Below are the code and all the weights of a small trained network. Each question names an input and a class and asks about switching units off, where a switched-off unit gives its printed mean instead of its output.

import numpy as np


def w(rows, s, z=0):
    codes = np.array(rows[::2]) - 128.0
    scale = np.full(codes.shape[1], s)
    scale[-1] = z or s
    return codes * scale


def f(y):
    return y / 2 * (1 + np.tanh(0.7978845608 * (y + 0.044715 * y**3)))


def log_softmax(a):
    a = a - a.max(-1, keepdims=True)
    return a - np.log(np.exp(a).sum(-1, keepdims=True))


def net(x, mask):
    res = np.array(x, float).reshape(1, 2) / 4 @ E
    y = f(res @ A[0][:, :-1].T + A[0][:, -1])
    res = res + np.where(mask, y, B[0][:, -1]) @ B[0][:, :-1]
    return log_softmax(res[-1] @ U[:, :-1].T + U[:, -1])


A, B = {}, {}
E = w([
[152,158,98,113,161,140,28,47],'x0',
[210,141,144,142,4,163,133,131],'x1',
],0.019)
A[0] = w([
[53,105,127,109,174,32,95,158,118],'N0',
[216,182,205,163,50,146,99,150,93],'N1',
[163,167,85,110,144,164,84,18,153],'N2',
[74,77,222,104,94,89,202,202,135],'N3',
[81,70,165,89,90,102,176,194,103],'N4',
[157,254,145,97,151,69,88,9,79],'N5',
[54,90,198,175,94,90,191,170,81],'N6',
[50,119,131,158,175,6,128,96,99],'N7',
[63,129,93,79,228,172,188,115,142],'N8',
[112,127,72,140,117,151,154,136,247],'N9',
],0.008,0.015)
B[0] = w([
[179,142,153,87,134,166,163,109,195],'N0',
[203,174,231,40,180,188,191,86,202],'N1',
[75,118,117,178,103,101,96,136,217],'N2',
[64,134,135,157,112,132,64,151,248],'N3',
[130,157,168,145,114,150,49,155,201],'N4',
[122,191,195,161,92,44,28,157,188],'N5',
[100,211,199,137,130,116,63,164,202],'N6',
[181,129,200,48,156,162,152,83,188],'N7',
[149,102,131,109,121,144,121,82,212],'N8',
[94,20,2,187,38,147,178,94,238],'N9',
],0.013,0.016)
U = w([
[85,147,144,177,113,102,52,171,61],'0',
[186,131,155,58,134,166,161,107,88],'1',
[100,46,6,191,91,143,163,133,254],'2',
[110,172,127,129,175,76,161,175,77],'3',
],0.019,0.0084)

Each question gives the input, the list of numbers given to net, and the class t.
The units are the neurons (one row each of A and B). Each row of codes is followed by its name. A weight is (code - 128) times the scale printed after its matrix; where a second scale follows, it is the last column's (A, B and U).
mask holds one flag per neuron, in row order. A switched-off neuron (its flag False) gives its mean, the last column of its row in B, instead of its output. The means were averaged over made-up inputs and are rounded, as every weight is.
A unit's drop is (log p(t) with every unit on - log p(t) with that unit switched off) / (log p(t) with every unit on - log p(t) with every unit switched off).
unit that matters most: the unit with the biggest drop
top k neurons: the k neurons with the biggest drops, biggest first
drop of u: that unit's drop, to one decimal
input [-4,-5], class 1: unit that matters most : N7
input [-2,-4], class 1: top 3 neurons : (N7; N2; N0)
input [7,8], class 1: top 2 neurons : (N1; N3)
input [6,8], class 1: top 2 neurons : (N1; N3)
input [3,3], class 2: top 4 neurons : (N6; N4; N3; N7)
input [2,-3], class 2: top 2 neurons : (N1; N6)
input [-7,-8], class 1: top 2 neurons : (N7; N0)
input [0,-3], class 2: top 2 neurons : (N1; N6)
input [-3,-1], class 2: drop of N5 : 0.4
input [-2,2], class 2: drop of N3 : 0.0
input [2,3], class 2: drop of N7 : 0.2
input [3,5], class 1: drop of N1 : 2.5
